[[-4.13  2.08 -3.39]
 [-3.02  6.37 -1.27]
 [-4.16  2.31 -3.50]
 [-3.10  5.92 -1.22]
 [-4.76 -0.55  1.20]
 [-4.14  2.29 -3.49]
 [-4.69  0.20  1.02]
 [-3.12  6.01 -1.18]
 [-4.71  0.04  1.06]
 [-3.05  5.67 -1.44]]
->
[[-4.13  2.08 -3.39]
 [-4.16  2.31 -3.50]
 [-4.76 -0.55  1.20]
 [-4.69  0.20  1.02]
 [-4.71  0.04  1.06]]

[[ 0.94 -1.53 -0.94  2.53  0.54  2.56  2.12 -1.04  2.93]
 [ 2.79 -3.64 -6.52  0.65  2.34  0.63 -0.60 -2.80  0.75]
 [-3.18 -1.14  1.12  5.93  1.17 -4.76  3.53  1.05  3.01]
 [-1.57 -0.66 -0.29 -2.28 -1.29  1.26 -0.76  0.94 -0.29]
 [ 2.70  1.39 -4.60 -2.10 -0.27 -1.92  0.49  3.01 -1.64]
 [-1.26 -1.19  0.34 -0.09  0.75 -0.50  2.18  3.21  2.79]
 [ 4.63 -0.45  0.44  1.06  3.24  2.35  2.96  2.24  1.26]
 [-2.59 -5.81  2.85 -0.38 -0.23 -1.18  1.95  0.87 -0.35]
 [ 0.52 -5.70 -4.04 -4.26 -0.34  7.63 -0.51  4.97 -1.73]
 [-0.62 -0.36 -1.18  1.20 -0.99  2.88 -2.95  0.49  0.72]]
->
[[ 0.94 -1.53 -0.94  2.53  0.54  2.56  2.12 -1.04  2.93]
 [-3.18 -1.14  1.12  5.93  1.17 -4.76  3.53  1.05  3.01]
 [ 2.70  1.39 -4.60 -2.10 -0.27 -1.92  0.49  3.01 -1.64]
 [ 4.63 -0.45  0.44  1.06  3.24  2.35  2.96  2.24  1.26]
 [ 0.52 -5.70 -4.04 -4.26 -0.34  7.63 -0.51  4.97 -1.73]]

[[ 3.47 -1.30 -2.08  0.28  1.18  1.25 -0.10 -2.80 -6.41]
 [-2.23  1.75  1.10  0.28  4.47 -1.44 -1.84  2.03  1.54]
 [-0.32  1.75  0.38  1.62 -4.90 -2.90 -2.49  1.94  1.54]
 [ 3.43  1.75  1.21  0.28 -0.88  3.75 -2.44  2.03  1.54]]
->
[[ 3.47 -1.30 -2.08  0.28  1.18  1.25 -0.10 -2.80 -6.41]
 [-0.32  1.75  0.38  1.62 -4.90 -2.90 -2.49  1.94  1.54]]

[[ 2.12 -1.95 -0.15]
 [-0.61 -0.11  1.48]
 [ 0.99 -0.57  0.93]
 [ 4.28 -5.03  2.61]
 [-4.50  6.22 -3.85]
 [ 3.56 -5.05  4.81]
 [-5.56  7.29 -4.31]]
->
[[ 2.12 -1.95 -0.15]
 [ 0.99 -0.57  0.93]
 [-4.50  6.22 -3.85]
 [-5.56  7.29 -4.31]]

[[-0.08 -0.42 -4.35  0.13]
 [-0.54  2.42 -1.31 -1.16]
 [-1.00  3.01 -1.26 -2.75]
 [-0.87  2.27  7.54  0.51]
 [-3.70  1.83 -4.13  0.59]
 [-3.75 -0.75 -2.88 -0.25]
 [-1.90 -2.87 -1.29 -2.58]
 [ 4.39  1.44 -4.08  0.28]
 [-1.89  1.55 -0.85 -0.40]
 [-0.39  3.12  0.63  0.87]]
->
[[-0.08 -0.42 -4.35  0.13]
 [-1.00  3.01 -1.26 -2.75]
 [-3.70  1.83 -4.13  0.59]
 [-1.90 -2.87 -1.29 -2.58]
 [-1.89  1.55 -0.85 -0.40]]

[[ 3.76 -4.37 -4.72  3.74  1.01 -4.50  4.56 -2.33 -4.54 -4.10]
 [ 4.73  3.01  1.97 -0.20  4.05  0.72  3.49  2.88  3.40  3.32]
 [ 4.10 -5.22  0.54  4.85  2.34  2.18 -1.75  4.20 -3.49 -3.13]
 [-4.28 -1.25  1.05  2.11  3.64 -3.08 -3.13  5.65 -1.75 -4.93]
 [-4.33  4.06 -4.19 -5.13  3.92 -5.51 -5.46  3.13 -4.04 -5.69]
 [-5.69  5.57 -3.40 -3.73 -3.32 -4.78  2.53 -1.22  0.36  3.85]
 [ 4.75  3.61 -5.80  4.96 -1.75 -5.72 -1.57  5.40 -2.02 -3.49]]
->
[[ 3.76 -4.37 -4.72  3.74  1.01 -4.50  4.56 -2.33 -4.54 -4.10]
 [ 4.10 -5.22  0.54  4.85  2.34  2.18 -1.75  4.20 -3.49 -3.13]
 [-4.33  4.06 -4.19 -5.13  3.92 -5.51 -5.46  3.13 -4.04 -5.69]
 [ 4.75  3.61 -5.80  4.96 -1.75 -5.72 -1.57  5.40 -2.02 -3.49]]

[[-4.92  4.82 -5.10 -2.86 -6.18 -0.23 -3.35]
 [-3.30  2.89 -5.77 -2.99 -4.74 -4.84 -2.60]
 [-3.20  2.41 -5.69 -3.51 -6.05 -4.04 -1.40]
 [ 2.83 -5.16  1.72 -3.69  4.55 -7.61  5.29]
 [-3.10  2.72 -5.39 -3.51 -4.71 -3.84 -2.46]]
->
[[-4.92  4.82 -5.10 -2.86 -6.18 -0.23 -3.35]
 [-3.20  2.41 -5.69 -3.51 -6.05 -4.04 -1.40]
 [-3.10  2.72 -5.39 -3.51 -4.71 -3.84 -2.46]]

[[ 6.43 -2.09  6.89  1.11 -2.42 -3.72  0.69 -3.37 -6.64  1.59  0.98  4.29]
 [-0.43 -6.63  1.20  2.01 -6.33 -3.93 -4.34 -3.08  0.96  4.48  4.89  0.32]]
->
[[ 6.43 -2.09  6.89  1.11 -2.42 -3.72  0.69 -3.37 -6.64  1.59  0.98  4.29]]
---
[[-2.34  0.05 -2.69 -1.87  3.86]
 [-1.83 -2.67 -0.02 -2.27  3.11]
 [-2.09 -2.68  4.85 -1.29 -2.04]
 [ 2.10  3.52 -5.55  2.31  0.58]]
->
[[-2.34  0.05]
 [-1.83 -2.67]]

[[-1.99 -3.77  1.75  2.70]
 [ 5.98  2.73 -4.27 -4.69]]
->
[[-1.99 -3.77]
 [ 5.98  2.73]]

[[-1.82 -1.65 -0.65 -4.60]
 [ 0.89 -3.05 -3.44  0.54]
 [ 1.51  2.31  2.37  6.15]
 [ 0.03 -3.69 -2.86  0.09]]
->
[[-1.82 -1.65]
 [ 0.89 -3.05]]

[[ 2.94  1.08  2.85 -1.23 -2.53]
 [-3.10  1.37 -3.56 -6.95  2.60]
 [-0.51 -3.25 -1.38  2.50  0.41]]
->
[[ 2.94  1.08]
 [-3.10  1.37]]

[[ 5.70  1.62 -1.66  0.57  4.06]
 [ 1.83  3.24  2.71  2.52 -0.81]
 [ 0.67  0.87  4.49  0.77  3.57]
 [ 1.23 -1.38  0.77  5.04  4.67]]
->
[[5.70 1.62]
 [1.83 3.24]]

[[0.00 4.03 7.16 0.00]
 [0.42 1.12 0.67 0.45]
 [0.00 2.69 1.12 0.22]]
->
[[0.00 4.03]
 [0.42 1.12]]
